Here is a tiny trained network, its code and every weight. The questions are about switching its units off for an input and a class, where a switched-off unit gives its printed mean instead of its output.

import numpy as np


def w(rows, s, z=0):
    codes = np.array(rows[::2]) - 128.0
    scale = np.full(codes.shape[1], s)
    scale[-1] = z or s
    return codes * scale


def f(y):
    return y / 2 * (1 + np.tanh(0.7978845608 * (y + 0.044715 * y**3)))


def log_softmax(a):
    a = a - a.max(-1, keepdims=True)
    return a - np.log(np.exp(a).sum(-1, keepdims=True))


def net(x, mask):
    res = np.array(x, float).reshape(1, 3) / 4 @ E
    y = f(res @ A[0][:, :-1].T + A[0][:, -1])
    res = res + np.where(mask, y, B[0][:, -1]) @ B[0][:, :-1]
    return log_softmax(res[-1] @ U[:, :-1].T + U[:, -1])


A, B = {}, {}
E = w([
[227,164,140,155,128,203],'x0',
[83,253,171,121,66,140],'x1',
[134,132,68,44,80,129],'x2',
],0.016)
A[0] = w([
[218,88,89,73,159,142,122],'neuron 1',
[179,110,139,125,91,117,142],'neuron 2',
[126,120,165,205,193,155,47],'neuron 3',
[168,16,90,152,213,97,128],'neuron 4',
[199,172,153,166,129,203,201],'neuron 5',
[126,109,234,248,202,128,195],'neuron 6',
[63,167,125,109,120,95,106],'neuron 7',
[149,107,185,191,159,129,77],'neuron 8',
[137,59,96,130,168,140,69],'neuron 9',
[152,123,72,151,118,132,124],'neuron 10',
[111,223,151,115,33,152,151],'neuron 11',
[201,173,142,166,131,184,8],'neuron 12',
[67,166,212,227,179,106,136],'neuron 13',
[4,187,156,143,119,46,127],'neuron 14',
[129,187,174,89,85,158,31],'neuron 15',
[14,179,222,176,136,130,180],'neuron 16',
[206,115,77,129,132,204,135],'neuron 17',
[91,141,74,84,64,135,230],'neuron 18',
[119,167,116,104,120,132,156],'neuron 19',
[3,101,51,94,137,17,164],'neuron 20',
[222,101,82,89,134,156,96],'neuron 21',
[101,205,160,129,35,167,24],'neuron 22',
[102,90,108,107,114,39,49],'neuron 23',
[120,215,151,97,74,159,194],'neuron 24',
],0.011)
B[0] = w([
[157,67,69,180,107,140,184],'neuron 1',
[123,130,103,132,122,115,143],'neuron 2',
[58,215,65,168,193,196,156],'neuron 3',
[81,212,167,84,179,130,219],'neuron 4',
[84,146,73,152,205,224,210],'neuron 5',
[56,215,233,18,155,99,223],'neuron 6',
[164,78,119,153,77,88,173],'neuron 7',
[98,179,137,118,164,149,155],'neuron 8',
[135,106,151,134,111,89,163],'neuron 9',
[126,130,99,167,117,93,140],'neuron 10',
[114,164,214,55,108,74,224],'neuron 11',
[165,108,254,21,101,23,159],'neuron 12',
[196,48,84,194,49,99,201],'neuron 13',
[234,18,91,170,38,87,224],'neuron 14',
[33,226,83,166,237,226,162],'neuron 15',
[218,17,85,169,69,116,225],'neuron 16',
[131,93,72,156,92,122,184],'neuron 17',
[64,151,59,193,161,207,213],'neuron 18',
[170,125,158,114,128,96,160],'neuron 19',
[53,217,231,39,193,151,253],'neuron 20',
[141,93,79,150,88,144,174],'neuron 21',
[5,243,94,73,249,220,186],'neuron 22',
[48,200,91,154,193,194,164],'neuron 23',
[166,114,197,97,100,63,219],'neuron 24',
],0.0098,0.021)
U = w([
[138,140,253,66,107,2,254],'0',
[99,155,106,152,178,214,97],'1',
[240,19,20,237,36,75,247],'2',
],0.012,0.0037)

Each question gives the input, the list of numbers given to net, and the class t.
The units are the neurons (one row each of A and B). Each row of codes is followed by its name. A weight is (code - 128) times the scale printed after its matrix; where a second scale follows, it is the last column's (A, B and U).
mask holds one flag per neuron, in row order. A switched-off neuron (its flag False) gives its mean, the last column of its row in B, instead of its output. The means were averaged over made-up inputs and are rounded, as every weight is.
A unit's drop is (log p(t) with every unit on - log p(t) with that unit switched off) / (log p(t) with every unit on - log p(t) with every unit switched off).
The circuit of an input: a set's keep is (log p(t) with only the set's units on - log p(t) with every unit switched off) / (log p(t) with every unit on - log p(t) with every unit switched off). Starting from the 12 units with the biggest drops (on a tie, the unit counted first), units are removed one at a time, each time the one whose removal leaves the highest keep (on an exact tie, the one counted first), for as long as the keep stays at least 0.8.
units of the circuit, in order: the units of the circuit, biggest drop first
unit that matters most: the unit with the biggest drop
top k neurons: the k neurons with the biggest drops, biggest first
drop of u: that unit's drop, to one decimal
input [-8,0,4], class 1: units of the circuit, in order : neuron 18
input [-2,-5,1], class 1: top 4 neurons : neuron 11; neuron 24; neuron 6; neuron 12
input [8,7,-7], class 0: top 2 neurons : neuron 12; neuron 6
input [0,2,-1], class 2: top 3 neurons : neuron 20; neuron 4; neuron 6
input [-3,8,-2], class 2: top 2 neurons : neuron 16; neuron 14
input [4,8,7], class 1: top 2 neurons : neuron 22; neuron 15
input [2,1,7], class 1: top 2 neurons : neuron 14; neuron 16
input [6,4,-8], class 0: top 2 neurons : neuron 12; neuron 6
input [-4,-5,1], class 1: top 3 neurons : neuron 11; neuron 24; neuron 6
input [7,4,-4], class 0: top 3 neurons : neuron 12; neuron 18; neuron 6
input [7,2,0], class 0: top 4 neurons : neuron 12; neuron 18; neuron 24; neuron 11
input [-8,2,-8], class 2: drop of neuron 13 : 0.4
input [-2,-6,2], class 1: drop of neuron 12 : 0.1
input [-8,-7,6], class 1: unit that matters most : neuron 23
input [-5,8,-7], class 2: drop of neuron 14 : 0.3
